Below is a small trained network, with its code and all its weights. Each question gives an input and a class and asks what happens when units are switched off, that is, made to give their printed mean instead of their output.

import numpy as np


def w(rows, s, z=0):
    codes = np.array(rows[::2]) - 128.0
    scale = np.full(codes.shape[1], s)
    scale[-1] = z or s
    return codes * scale


def f(y):
    return np.maximum(y, 0)


def log_softmax(a):
    a = a - a.max(-1, keepdims=True)
    return a - np.log(np.exp(a).sum(-1, keepdims=True))


def net(x, mask):
    res = np.array(x, float).reshape(1, 8) / 4 @ E
    y = f(res @ A[0][:, :-1].T + A[0][:, -1])
    res = res + np.where(mask, y, B[0][:, -1]) @ B[0][:, :-1]
    return log_softmax(res[-1] @ U[:, :-1].T + U[:, -1])


A, B = {}, {}
E = w([
[143,118,112,128,156,50,92],'x0',
[131,211,101,118,102,147,77],'x1',
[197,111,75,115,29,130,123],'x2',
[121,116,230,226,181,66,94],'x3',
[114,88,121,95,185,254,174],'x4',
[31,148,143,32,122,70,111],'x5',
[138,74,172,58,155,80,103],'x6',
[49,246,41,167,145,162,166],'x7',
],0.0081)
A[0] = w([
[54,184,140,153,194,107,152,33],'n0',
[125,106,96,119,110,81,101,226],'n1',
[72,143,135,138,166,83,123,251],'n2',
[114,160,149,145,103,120,146,44],'n3',
[138,141,140,117,74,40,98,118],'n4',
[110,76,119,140,135,136,104,8],'n5',
[74,124,106,130,120,152,111,57],'n6',
[112,116,144,124,110,110,97,141],'n7',
[159,63,151,112,153,149,145,231],'n8',
[133,125,127,126,98,49,122,215],'n9',
[151,159,157,67,148,61,120,18],'n10',
[125,159,118,76,120,140,169,159],'n11',
[161,131,118,93,82,38,93,175],'n12',
[172,166,121,155,117,179,118,121],'n13',
[102,161,98,39,98,174,157,223],'n14',
[188,136,112,205,115,191,159,209],'n15',
[2,169,130,153,189,127,114,138],'n16',
[86,163,71,48,94,152,148,112],'n17',
[152,3,174,96,180,133,163,114],'n18',
[51,169,140,141,171,119,139,176],'n19',
],0.012,0.0017)
B[0] = w([
[100,113,114,160,219,64,103,211],'n0',
[152,135,156,86,111,116,92,172],'n1',
[126,130,159,127,163,71,159,195],'n2',
[165,111,93,132,160,123,125,145],'n3',
[192,143,127,89,75,69,120,202],'n4',
[127,122,130,129,99,122,170,146],'n5',
[108,130,121,113,134,135,94,159],'n6',
[176,117,75,115,151,91,140,156],'n7',
[106,55,135,133,121,176,159,207],'n8',
[176,144,159,103,102,99,102,189],'n9',
[154,139,134,169,121,80,118,179],'n10',
[76,139,129,113,95,152,110,179],'n11',
[184,153,156,96,61,77,128,211],'n12',
[123,172,125,203,98,162,115,185],'n13',
[85,165,37,89,72,149,132,228],'n14',
[164,169,131,233,127,234,135,232],'n15',
[67,146,133,140,223,49,154,235],'n16',
[62,169,94,56,58,143,108,222],'n17',
[128,2,158,81,138,212,145,251],'n18',
[89,134,129,132,207,81,113,206],'n19',
],0.017,0.012)
U = w([
[141,184,140,214,98,165,95,2],'0',
[2,195,30,42,39,145,82,88],'1',
[60,150,154,136,192,59,94,216],'2',
[90,33,164,87,106,170,136,116],'3',
[185,165,175,90,45,52,51,217],'4',
],0.0081,0.00093)

Each question gives the input, the list of numbers given to net, and the class t.
The units are the neurons (one row each of A and B). Each row of codes is followed by its name. A weight is (code - 128) times the scale printed after its matrix; where a second scale follows, it is the last column's (A, B and U).
mask holds one flag per neuron, in row order. A switched-off neuron (its flag False) gives its mean, the last column of its row in B, instead of its output. The means were averaged over made-up inputs and are rounded, as every weight is.
A unit's drop is (log p(t) with every unit on - log p(t) with that unit switched off) / (log p(t) with every unit on - log p(t) with every unit switched off).
The circuit of an input: a set's keep is (log p(t) with only the set's units on - log p(t) with every unit switched off) / (log p(t) with every unit on - log p(t) with every unit switched off). Starting from the 12 units with the biggest drops (on a tie, the unit counted first), units are removed one at a time, each time the one whose removal leaves the highest keep (on an exact tie, the one counted first), for as long as the keep stays at least 0.8.
units of the circuit, in order: the units of the circuit, biggest drop first
most important unit: the unit with the biggest drop
top k neurons: the k neurons with the biggest drops, biggest first
drop when u is switched off: that unit's drop, to one decimal
input [-8,-7,5,-6,7,4,5,-3], class 1: top 2 neurons -> [n14, n17]
input [0,2,-1,0,-1,-3,4,-1], class 3: units of the circuit, in order -> [n4, n14, n16]
input [-8,0,-8,-3,-3,5,-4,4], class 2: most important unit -> n16
input [7,-4,-1,-8,1,-8,-8,6], class 0: top 2 neurons -> [n15, n13]
input [-6,4,5,3,-5,2,-7,0], class 4: top 2 neurons -> [n4, n8]
input [2,5,0,4,-7,-1,-2,4], class 4: top 2 neurons -> [n4, n12]
input [2,6,-5,7,1,0,5,-5], class 3: top 2 neurons -> [n18, n8]
input [-6,1,-1,0,-4,4,7,8], class 2: top 2 neurons -> [n16, n0]
input [-2,-7,3,0,4,-2,-1,5], class 0: drop when n17 is switched off -> 0.1
input [7,7,0,3,-2,0,8,8], class 2: drop when n16 is switched off -> 0.2
input [-2,-6,-6,-2,-1,7,-2,-5], class 3: drop when n18 is switched off -> 3.4
